Below is a small trained network, with its code and all its weights. Each question gives an input and a class and asks what happens when units are switched off, that is, made to give their printed mean instead of their output.

import numpy as np


def w(rows, s, z=0):
    codes = np.array(rows[::2]) - 128.0
    scale = np.full(codes.shape[1], s)
    scale[-1] = z or s
    return codes * scale


def f(y):
    return np.maximum(y, 0)


def log_softmax(a):
    a = a - a.max(-1, keepdims=True)
    return a - np.log(np.exp(a).sum(-1, keepdims=True))


def net(x, mask):
    res = np.array(x, float).reshape(1, 5) / 4 @ E
    y = f(res @ A[0][:, :-1].T + A[0][:, -1])
    res = res + np.where(mask, y, B[0][:, -1]) @ B[0][:, :-1]
    return log_softmax(res[-1] @ U[:, :-1].T + U[:, -1])


A, B = {}, {}
E = w([
[125,170,167,46,87],'x0',
[214,112,234,183,76],'x1',
[242,201,56,134,160],'x2',
[96,250,154,175,79],'x3',
[96,204,208,189,193],'x4',
],0.012)
A[0] = w([
[149,216,129,83,215,141],'n0',
[142,156,134,190,176,185],'n1',
[47,135,94,127,96,142],'n2',
[207,127,84,182,190,169],'n3',
[125,176,172,165,172,215],'n4',
[128,80,99,48,102,184],'n5',
[85,211,119,162,124,238],'n6',
[150,183,126,100,174,146],'n7',
[157,131,56,78,191,213],'n8',
[84,111,196,138,111,232],'n9',
[130,148,124,147,220,153],'n10',
[216,159,162,99,81,165],'n11',
[132,146,127,105,61,224],'n12',
[123,3,105,114,119,254],'n13',
[176,126,129,114,59,166],'n14',
],0.014,0.0053)
B[0] = w([
[119,76,60,144,29,204],'n0',
[95,90,139,179,106,191],'n1',
[140,200,148,68,120,182],'n2',
[155,77,100,200,147,228],'n3',
[91,116,148,190,98,199],'n4',
[160,184,82,72,184,222],'n5',
[80,144,130,127,59,204],'n6',
[149,79,91,126,17,178],'n7',
[132,141,48,151,153,240],'n8',
[100,135,212,122,136,195],'n9',
[112,86,118,143,102,186],'n10',
[203,146,145,198,91,199],'n11',
[188,189,139,86,79,178],'n12',
[134,67,168,81,244,253],'n13',
[211,160,176,121,164,180],'n14',
],0.011,0.019)
U = w([
[41,118,193,218,99,230],'0',
[134,126,33,82,158,83],'1',
[110,214,99,79,50,253],'2',
[119,39,40,168,34,36],'3',
[150,32,85,180,181,14],'4',
[251,147,169,159,90,39],'5',
[101,61,177,64,168,204],'6',
],0.011,0.0016)

Each question gives the input, the list of numbers given to net, and the class t.
The units are the neurons (one row each of A and B). Each row of codes is followed by its name. A weight is (code - 128) times the scale printed after its matrix; where a second scale follows, it is the last column's (A, B and U).
mask holds one flag per neuron, in row order. A switched-off neuron (its flag False) gives its mean, the last column of its row in B, instead of its output. The means were averaged over made-up inputs and are rounded, as every weight is.
A unit's drop is (log p(t) with every unit on - log p(t) with that unit switched off) / (log p(t) with every unit on - log p(t) with every unit switched off).
The circuit of an input: a set's keep is (log p(t) with only the set's units on - log p(t) with every unit switched off) / (log p(t) with every unit on - log p(t) with every unit switched off). Starting from the 12 units with the biggest drops (on a tie, the unit counted first), units are removed one at a time, each time the one whose removal leaves the highest keep (on an exact tie, the one counted first), for as long as the keep stays at least 0.8.
circuit, biggest first: the units of the circuit, biggest drop first
k most important neurons: the k neurons with the biggest drops, biggest first
drop of u: that unit's drop, to one decimal
input [-2,2,0,-3,-7], class 4: 4 most important neurons => n13; n2; n9; n6
input [8,0,1,-4,5], class 3: circuit, biggest first => n0
input [-4,1,-1,-3,-8], class 4: 2 most important neurons => n13; n2
input [8,-5,8,2,-4], class 3: 3 most important neurons => n0; n7; n8
input [1,-7,-6,-8,-6], class 1: 2 most important neurons => n5; n8
input [5,2,-6,8,-8], class 5: 4 most important neurons => n14; n11; n0; n8
input [3,-5,-1,-8,-2], class 1: 2 most important neurons => n5; n8
input [6,1,1,2,5], class 0: 2 most important neurons => n8; n4
input [-5,8,5,-5,-5], class 4: 3 most important neurons => n3; n13; n12
input [8,4,-1,-7,-8], class 5: 2 most important neurons => n11; n14
input [-1,-8,-4,-7,-3], class 1: 2 most important neurons => n5; n8
input [8,-2,2,-8,4], class 1: 4 most important neurons => n5; n3; n4; n1
input [2,-1,5,8,0], class 3: drop of n0 => 0.1
input [-7,2,5,0,0], class 3: circuit, biggest first => n13
input [-2,-1,-2,8,-1], class 2: drop of n3 => 0.5
input [0,6,-5,-3,-6], class 6: drop of n13 => 0.5
